Below is a small trained network, with its code and all its weights. Each question gives an input and a class and asks what happens when units are switched off, that is, made to give their printed mean instead of their output.

import numpy as np


def w(rows, s, z=0):
    codes = np.array(rows[::2]) - 128.0
    scale = np.full(codes.shape[1], s)
    scale[-1] = z or s
    return codes * scale


def f(y):
    return np.maximum(y, 0)


def log_softmax(a):
    a = a - a.max(-1, keepdims=True)
    return a - np.log(np.exp(a).sum(-1, keepdims=True))


def net(x, mask):
    res = np.array(x, float).reshape(1, 7) / 4 @ E
    y = f(res @ A[0][:, :-1].T + A[0][:, -1])
    res = res + np.where(mask, y, B[0][:, -1]) @ B[0][:, :-1]
    return log_softmax(res[-1] @ U[:, :-1].T + U[:, -1])


A, B = {}, {}
E = w([
[148,65,74,186,94,100,94,177,201,30,36],'x0',
[149,94,93,120,132,152,129,135,136,120,95],'x1',
[87,180,135,254,173,123,179,163,50,168,94],'x2',
[152,86,65,142,158,148,151,131,117,97,72],'x3',
[63,88,87,75,156,148,13,139,147,163,140],'x4',
[174,52,39,63,189,244,195,89,85,156,97],'x5',
[200,136,152,89,50,81,184,98,200,72,193],'x6',
],0.0045)
A[0] = w([
[23,217,198,208,169,113,83,133,32,225,196,226],'neuron 1',
[131,113,127,1,82,106,55,125,227,115,200,122],'neuron 2',
[73,45,21,199,166,147,14,147,144,77,7,249],'neuron 3',
[133,136,134,208,107,103,202,124,150,85,128,233],'neuron 4',
[155,151,147,167,103,88,175,123,142,110,125,193],'neuron 5',
[115,104,101,79,178,193,200,101,79,158,139,254],'neuron 6',
[141,149,153,191,98,96,190,120,140,91,132,210],'neuron 7',
[166,98,72,32,179,190,218,98,76,171,146,196],'neuron 8',
[156,159,161,211,98,84,203,114,149,82,131,180],'neuron 9',
[109,99,172,44,105,146,92,84,185,72,159,196],'neuron 10',
[153,127,104,69,104,93,100,128,187,128,180,87],'neuron 11',
],0.0085,0.00048)
B[0] = w([
[14,183,144,192,159,92,102,66,87,201,166,254],'neuron 1',
[139,130,160,19,99,86,75,140,161,91,191,220],'neuron 2',
[201,86,112,129,141,159,117,105,242,240,57,236],'neuron 3',
[139,133,139,181,122,149,131,158,154,72,121,175],'neuron 4',
[120,131,137,170,126,143,124,155,138,79,117,167],'neuron 5',
[127,116,100,116,118,132,183,132,32,112,115,202],'neuron 6',
[124,128,126,184,134,136,128,151,151,64,127,175],'neuron 7',
[144,107,95,82,124,154,193,147,1,114,100,221],'neuron 8',
[129,139,132,202,124,144,135,154,157,52,126,187],'neuron 9',
[150,130,139,49,112,98,106,133,154,114,169,190],'neuron 10',
[128,140,149,71,122,108,102,129,135,102,160,177],'neuron 11',
],0.017,0.0092)
U = w([
[136,84,52,81,135,179,238,138,3,118,102,253],'0',
[191,49,85,123,167,173,102,98,223,234,43,203],'1',
[148,129,177,1,62,51,61,138,166,92,224,16],'2',
[133,151,147,227,116,160,152,189,178,24,111,94],'3',
[4,210,152,184,197,81,98,47,98,210,166,96],'4',
],0.0048,0.00034)

Each question gives the input, the list of numbers given to net, and the class t.
The units are the neurons (one row each of A and B). Each row of codes is followed by its name. A weight is (code - 128) times the scale printed after its matrix; where a second scale follows, it is the last column's (A, B and U).
mask holds one flag per neuron, in row order. A switched-off neuron (its flag False) gives its mean, the last column of its row in B, instead of its output. The means were averaged over made-up inputs and are rounded, as every weight is.
A unit's drop is (log p(t) with every unit on - log p(t) with that unit switched off) / (log p(t) with every unit on - log p(t) with every unit switched off).
The circuit of an input: a set's keep is (log p(t) with only the set's units on - log p(t) with every unit switched off) / (log p(t) with every unit on - log p(t) with every unit switched off). Starting from all 11 units, units are removed one at a time, each time the one whose removal leaves the highest keep (on an exact tie, the one counted first), for as long as the keep stays at least 0.8.
units of the circuit, in order: the units of the circuit, biggest drop first
k most important neurons: the k neurons with the biggest drops, biggest first
drop when u is switched off: that unit's drop, to one decimal
input [-1,3,1,1,1,-6,5], class 3: units of the circuit, in order -> (neuron 9; neuron 7)
input [5,8,5,7,-2,4,7], class 3: 3 most important neurons -> (neuron 4; neuron 9; neuron 7)
input [-3,-8,-4,1,-8,5,4], class 0: units of the circuit, in order -> (neuron 8)
input [3,-5,2,8,-3,-2,-2], class 3: units of the circuit, in order -> (neuron 9; neuron 4)
input [5,8,7,-8,7,-3,6], class 1: units of the circuit, in order -> (neuron 1; neuron 10; neuron 3; neuron 6)
input [0,2,0,4,0,-6,6], class 3: units of the circuit, in order -> (neuron 9; neuron 7)
input [8,-8,-5,-2,-7,3,3], class 3: 4 most important neurons -> (neuron 9; neuron 4; neuron 7; neuron 5)
input [-2,-4,3,2,5,5,-2], class 0: 2 most important neurons -> (neuron 8; neuron 6)
input [5,6,-3,7,6,-7,0], class 1: drop when neuron 3 is switched off -> 3.0
input [4,4,3,4,6,3,0], class 1: drop when neuron 3 is switched off -> 0.3
input [1,4,5,1,-7,3,8], class 3: drop when neuron 4 is switched off -> 0.0
input [5,4,0,8,6,-3,1], class 1: drop when neuron 3 is switched off -> 0.1
